Below are the code and all the weights of a small trained network. Each question names an input and a target symbol and asks about switching units off, where a switched-off unit gives its printed mean instead of its output.

import numpy as np


def w(rows, s, z=0):
    codes = np.array(rows[::2]) - 128.0
    scale = np.full(codes.shape[1], s)
    scale[-1] = z or s
    return codes * scale


def norm(h):
    return h / np.sqrt((h * h).mean(-1, keepdims=True) + 1e-5)


def f(y):
    return y / 2 * (1 + np.tanh(0.7978845608 * (y + 0.044715 * y**3)))


def softmax(a):
    e = np.exp(a - a.max(-1, keepdims=True))
    return e / e.sum(-1, keepdims=True)


def log_softmax(a):
    a = a - a.max(-1, keepdims=True)
    return a - np.log(np.exp(a).sum(-1, keepdims=True))


def net(x, mask):
    ids = ['αβεηθμξπτφω'.index(c) for c in x.split()]
    T = len(ids)
    res = E[ids] + P[:T]
    q, k, v = (norm(res) @ M[0].T for M in (Q, K, V))
    z = softmax(np.where(np.tri(T) > 0, q @ k.T / 3**0.5, -1e9)) @ v
    res = res + np.where(mask[0], z, O[0][:, -1]) @ O[0][:, :-1]
    y = f(norm(res) @ A[0][:, :-1].T + A[0][:, -1])
    res = res + np.where(mask[1:13], y, B[0][:, -1]) @ B[0][:, :-1]
    return log_softmax(norm(res)[-1] @ U[:, :-1].T + U[:, -1])


Q, K, V, O, A, B = {}, {}, {}, {}, {}, {}
E = w([
[87,142,73],'α',
[105,161,58],'β',
[189,146,115],'ε',
[132,134,17],'η',
[110,159,204],'θ',
[71,95,246],'μ',
[144,119,181],'ξ',
[87,219,120],'π',
[162,55,171],'τ',
[79,131,90],'φ',
[169,116,88],'ω',
],0.013)
P = w([
[128,175,124],'0',
[216,171,192],'1',
[183,147,111],'2',
[94,101,214],'3',
[215,148,170],'4',
[182,132,91],'5',
[105,42,196],'6',
[228,132,159],'7',
[189,119,87],'8',
[2,205,124],'9',
],0.0093)
Q[0] = w([
[201,43,254],'h0',
[69,52,188],'h0',
[187,204,125],'h0',
],0.0058)
K[0] = w([
[174,182,139],'h0',
[168,254,173],'h0',
[95,44,96],'h0',
],0.0094)
V[0] = w([
[216,88,41],'h0',
[1,74,111],'h0',
[55,182,177],'h0',
],0.0068)
O[0] = w([
[138,92,94,223],'h0',
[108,212,213,2],'h0',
[253,18,178,185],'h0',
],0.0041,0.00091)
A[0] = w([
[125,109,126,68],'n0',
[108,155,139,155],'n1',
[2,99,132,202],'n2',
[136,160,192,46],'n3',
[110,76,178,253],'n4',
[110,165,144,111],'n5',
[138,124,127,99],'n6',
[156,120,140,147],'n7',
[148,88,153,210],'n8',
[130,113,96,251],'n9',
[176,107,83,74],'n10',
[77,45,153,121],'n11',
],0.013,0.0034)
B[0] = w([
[135,139,119,109],'n0',
[149,139,113,153],'n1',
[180,196,254,254],'n2',
[164,73,71,143],'n3',
[153,162,98,191],'n4',
[137,57,112,143],'n5',
[127,97,148,120],'n6',
[121,160,138,144],'n7',
[118,194,161,166],'n8',
[105,120,207,219],'n9',
[77,94,162,180],'n10',
[116,209,110,182],'n11',
],0.0087,0.0046)
U = w([
[241,114,113,154],'α',
[173,168,94,77],'β',
[138,7,176,181],'ε',
[111,163,83,133],'η',
[123,179,200,78],'θ',
[155,87,158,90],'μ',
[69,77,217,111],'ξ',
[132,128,213,86],'π',
[129,109,116,115],'τ',
[214,105,128,121],'φ',
[38,99,129,254],'ω',
],0.011,0.0049)

Each question gives the input, a string of symbols that net reads in full, and the target symbol t.
The units are the heads (3 rows each of Q, K, V and O) and the neurons (one row each of A and B). Each row of codes is followed by its name. A weight is (code - 128) times the scale printed after its matrix; where a second scale follows, it is the last column's (O, A, B and U).
mask holds one flag per unit, heads first, then neurons. A switched-off unit (its flag False) gives its mean, the last column of its rows in O or B, instead of its output. The means were averaged over made-up inputs and are rounded, as every weight is.
A unit's drop is (log p(t) with every unit on - log p(t) with that unit switched off) / (log p(t) with every unit on - log p(t) with every unit switched off).
The circuit of an input: a set's keep is (log p(t) with only the set's units on - log p(t) with every unit switched off) / (log p(t) with every unit on - log p(t) with every unit switched off). Starting from the 12 units with the biggest drops (on a tie, the unit counted first), units are removed one at a time, each time the one whose removal leaves the highest keep (on an exact tie, the one counted first), for as long as the keep stays at least 0.8.
circuit, biggest first: the units of the circuit, biggest drop first
unit that matters most: the unit with the biggest drop
top k neurons: the k neurons with the biggest drops, biggest first
drop of u: that unit's drop, to one decimal
input β α α α α β ε μ φ, target ξ: unit that matters most -> n9
input φ φ π α α α α φ, target α: circuit, biggest first -> (h0 n2 n3)
input α φ α α α θ, target α: circuit, biggest first -> (n3 n2)
input μ α β ξ β ω, target ε: circuit, biggest first -> (n10 n2 n9 n4)
input ξ θ τ η α, target η: circuit, biggest first -> (h0 n2)
input θ α φ α θ, target α: circuit, biggest first -> (n3 n2 n9)
input ω μ α α φ ε α π, target α: top 3 neurons -> (n3 n2 n5)
input π α α τ ξ α ξ α, target ξ: top 3 neurons -> (n10 n2 n11)
input α φ β ω φ, target ω: top 3 neurons -> (n2 n3 n8)
input φ θ φ α α, target α: drop of n11 -> 0.1
input τ α α, target ω: drop of n3 -> 0.0
input φ η ω, target ε: drop of h0 -> 0.2
